143; 103
160; 134
97; 131
107; 41
152; 82
->
143; 134

109; 120; 117; 122; 151
130; 134; 90; 95; 108
->
109; 134

168; 119
30; 151
->
168; 151

83; 109; 114
71; 110; 120
44; 136; 159
->
83; 110; 159

52; 146; 88; 103
29; 128; 41; 78
74; 85; 53; 75
->
52; 128; 53

115; 100; 102
106; 97; 98
117; 102; 49
100; 105; 96
->
115; 97; 49

54; 46; 124
57; 61; 115
62; 64; 123
54; 60; 123
60; 36; 123
->
54; 61; 123

68; 140; 95
122; 93; 40
123; 127; 76
124; 120; 69
->
68; 93; 76
---
160; 162; 135; 84; 109; 74; 99; 64; 107
125; 45; 139; 167; 82; 94; 43; 154; 57
43; 156; 95; 102; 146; 164; 30; 112; 83
90; 122; 131; 69; 105; 151; 100; 137; 82
149; 130; 100; 147; 78; 33; 127; 165; 97
30; 77; 165; 63; 169; 164; 154; 114; 120
142; 75; 34; 161; 74; 139; 43; 115; 87
39; 75; 66; 86; 128; 34; 113; 141; 74
65; 28; 140; 99; 85; 132; 83; 112; 113
->
160; 162; 135; 84; 109; 74; 99; 64; 107
43; 156; 95; 102; 146; 164; 30; 112; 83
149; 130; 100; 147; 78; 33; 127; 165; 97
142; 75; 34; 161; 74; 139; 43; 115; 87
65; 28; 140; 99; 85; 132; 83; 112; 113

124; 71; 64
76; 146; 55
76; 137; 36
140; 67; 61
128; 137; 91
141; 105; 59
117; 67; 89
->
124; 71; 64
76; 137; 36
128; 137; 91
117; 67; 89

98; 69; 107; 109; 101; 102; 99; 75; 110; 79
117; 99; 111; 105; 116; 93; 103; 86; 90; 110
131; 86; 96; 95; 84; 88; 114; 99; 113; 106
102; 118; 75; 97; 106; 102; 103; 123; 99; 89
99; 87; 97; 97; 89; 106; 101; 104; 99; 67
122; 112; 40; 43; 142; 164; 120; 91; 102; 78
113; 124; 107; 103; 133; 73; 113; 97; 100; 94
106; 101; 89; 118; 123; 105; 98; 98; 103; 114
103; 107; 122; 107; 119; 108; 118; 107; 95; 94
->
98; 69; 107; 109; 101; 102; 99; 75; 110; 79
131; 86; 96; 95; 84; 88; 114; 99; 113; 106
99; 87; 97; 97; 89; 106; 101; 104; 99; 67
113; 124; 107; 103; 133; 73; 113; 97; 100; 94
103; 107; 122; 107; 119; 108; 118; 107; 95; 94

138; 120; 85; 101; 112; 88; 111; 114; 80; 79; 77; 83; 95; 82; 86
93; 119; 88; 116; 131; 78; 130; 123; 79; 79; 76; 83; 88; 76; 74
105; 86; 108; 63; 89; 97; 86; 81; 113; 112; 121; 120; 126; 115; 105
61; 119; 105; 161; 116; 108; 112; 114; 89; 90; 88; 87; 75; 84; 95
42; 89; 99; 112; 91; 103; 96; 88; 103; 102; 100; 105; 101; 107; 106
137; 107; 100; 60; 108; 107; 107; 111; 98; 102; 98; 118; 116; 112; 93
->
138; 120; 85; 101; 112; 88; 111; 114; 80; 79; 77; 83; 95; 82; 86
105; 86; 108; 63; 89; 97; 86; 81; 113; 112; 121; 120; 126; 115; 105
42; 89; 99; 112; 91; 103; 96; 88; 103; 102; 100; 105; 101; 107; 106

116; 92; 90; 96; 95; 96; 113; 110
123; 80; 82; 113; 95; 88; 121; 117
122; 119; 101; 67; 116; 117; 92; 109
81; 114; 102; 69; 68; 49; 68; 96
114; 97; 80; 92; 87; 79; 97; 118
114; 96; 94; 102; 90; 96; 118; 105
113; 91; 99; 111; 83; 93; 128; 97
87; 112; 89; 72; 77; 54; 62; 107
73; 110; 124; 122; 114; 120; 99; 77
112; 94; 88; 94; 95; 93; 109; 111
103; 97; 103; 105; 92; 100; 113; 97
->
116; 92; 90; 96; 95; 96; 113; 110
122; 119; 101; 67; 116; 117; 92; 109
114; 97; 80; 92; 87; 79; 97; 118
113; 91; 99; 111; 83; 93; 128; 97
73; 110; 124; 122; 114; 120; 99; 77
103; 97; 103; 105; 92; 100; 113; 97

112; 44; 50
96; 66; 33
64; 33; 93
->
112; 44; 50
64; 33; 93
---
113; 107; 81; 98; 64; 139; 125; 125; 127; 71; 62; 49; 107
97; 93; 111; 102; 110; 90; 93; 85; 92; 104; 110; 114; 101
115; 100; 90; 101; 66; 139; 126; 114; 126; 64; 61; 52; 113
->
107; 49; 62; 71; 127; 125; 125; 139; 64; 98; 81; 107; 113
101; 114; 110; 104; 92; 85; 93; 90; 110; 102; 111; 93; 97
113; 52; 61; 64; 126; 114; 126; 139; 66; 101; 90; 100; 115

169; 79; 161; 104
125; 120; 91; 85
139; 128; 121; 82
135; 126; 115; 81
148; 122; 135; 81
155; 59; 132; 116
142; 130; 128; 81
137; 127; 117; 82
167; 79; 148; 107
154; 57; 133; 115
->
104; 161; 79; 169
85; 91; 120; 125
82; 121; 128; 139
81; 115; 126; 135
81; 135; 122; 148
116; 132; 59; 155
81; 128; 130; 142
82; 117; 127; 137
107; 148; 79; 167
115; 133; 57; 154

118; 144; 122; 76; 148; 76; 166; 134; 38; 155; 85; 125; 44; 147; 36
105; 122; 110; 83; 105; 88; 155; 108; 54; 137; 92; 116; 76; 135; 56
101; 94; 95; 102; 100; 111; 100; 84; 95; 105; 105; 112; 83; 96; 97
100; 99; 100; 100; 99; 100; 99; 100; 101; 99; 100; 99; 102; 99; 101
100; 97; 98; 101; 100; 106; 100; 92; 99; 101; 102; 103; 96; 98; 99
114; 132; 116; 83; 136; 82; 145; 125; 57; 140; 90; 117; 60; 133; 55
->
36; 147; 44; 125; 85; 155; 38; 134; 166; 76; 148; 76; 122; 144; 118
56; 135; 76; 116; 92; 137; 54; 108; 155; 88; 105; 83; 110; 122; 105
97; 96; 83; 112; 105; 105; 95; 84; 100; 111; 100; 102; 95; 94; 101
101; 99; 102; 99; 100; 99; 101; 100; 99; 100; 99; 100; 100; 99; 100
99; 98; 96; 103; 102; 101; 99; 92; 100; 106; 100; 101; 98; 97; 100
55; 133; 60; 117; 90; 140; 57; 125; 145; 82; 136; 83; 116; 132; 114

145; 89; 137; 143
83; 75; 99; 136
34; 91; 65; 91
119; 90; 128; 140
->
143; 137; 89; 145
136; 99; 75; 83
91; 65; 91; 34
140; 128; 90; 119

143; 111; 116; 160; 134; 65
100; 97; 115; 69; 102; 111
145; 111; 69; 115; 111; 79
122; 106; 105; 120; 108; 80
135; 109; 51; 88; 102; 91
97; 95; 128; 73; 114; 125
79; 122; 98; 106; 102; 82
153; 115; 127; 160; 110; 40
32; 85; 147; 70; 78; 135
89; 102; 126; 112; 102; 91
->
65; 134; 160; 116; 111; 143
111; 102; 69; 115; 97; 100
79; 111; 115; 69; 111; 145
80; 108; 120; 105; 106; 122
91; 102; 88; 51; 109; 135
125; 114; 73; 128; 95; 97
82; 102; 106; 98; 122; 79
40; 110; 160; 127; 115; 153
135; 78; 70; 147; 85; 32
91; 102; 112; 126; 102; 89

97; 119; 120; 91; 82; 87; 95; 87; 107; 119
167; 65; 119; 100; 78; 57; 152; 142; 63; 139
71; 125; 140; 57; 60; 118; 85; 73; 135; 132
80; 117; 122; 95; 70; 93; 87; 74; 102; 121
72; 129; 139; 63; 60; 118; 86; 77; 128; 133
77; 126; 129; 67; 74; 119; 87; 77; 128; 122
93; 128; 127; 87; 87; 97; 88; 91; 126; 112
->
119; 107; 87; 95; 87; 82; 91; 120; 119; 97
139; 63; 142; 152; 57; 78; 100; 119; 65; 167
132; 135; 73; 85; 118; 60; 57; 140; 125; 71
121; 102; 74; 87; 93; 70; 95; 122; 117; 80
133; 128; 77; 86; 118; 60; 63; 139; 129; 72
122; 128; 77; 87; 119; 74; 67; 129; 126; 77
112; 126; 91; 88; 97; 87; 87; 127; 128; 93

92; 106; 96; 112; 97; 117; 88; 104; 96; 98; 93; 44
105; 106; 99; 105; 95; 110; 127; 106; 105; 103; 99; 95
104; 84; 88; 89; 89; 113; 108; 102; 98; 96; 111; 86
110; 116; 94; 96; 103; 101; 85; 91; 134; 101; 118; 82
98; 109; 98; 100; 100; 85; 101; 89; 104; 97; 103; 143
85; 107; 98; 94; 95; 94; 116; 92; 75; 104; 72; 102
101; 100; 98; 96; 101; 67; 106; 99; 107; 115; 110; 96
->
44; 93; 98; 96; 104; 88; 117; 97; 112; 96; 106; 92
95; 99; 103; 105; 106; 127; 110; 95; 105; 99; 106; 105
86; 111; 96; 98; 102; 108; 113; 89; 89; 88; 84; 104
82; 118; 101; 134; 91; 85; 101; 103; 96; 94; 116; 110
143; 103; 97; 104; 89; 101; 85; 100; 100; 98; 109; 98
102; 72; 104; 75; 92; 116; 94; 95; 94; 98; 107; 85
96; 110; 115; 107; 99; 106; 67; 101; 96; 98; 100; 101

71; 134; 78; 146
91; 132; 136; 81
46; 67; 73; 45
99; 123; 124; 89
88; 83; 107; 74
73; 126; 130; 59
->
146; 78; 134; 71
81; 136; 132; 91
45; 73; 67; 46
89; 124; 123; 99
74; 107; 83; 88
59; 130; 126; 73
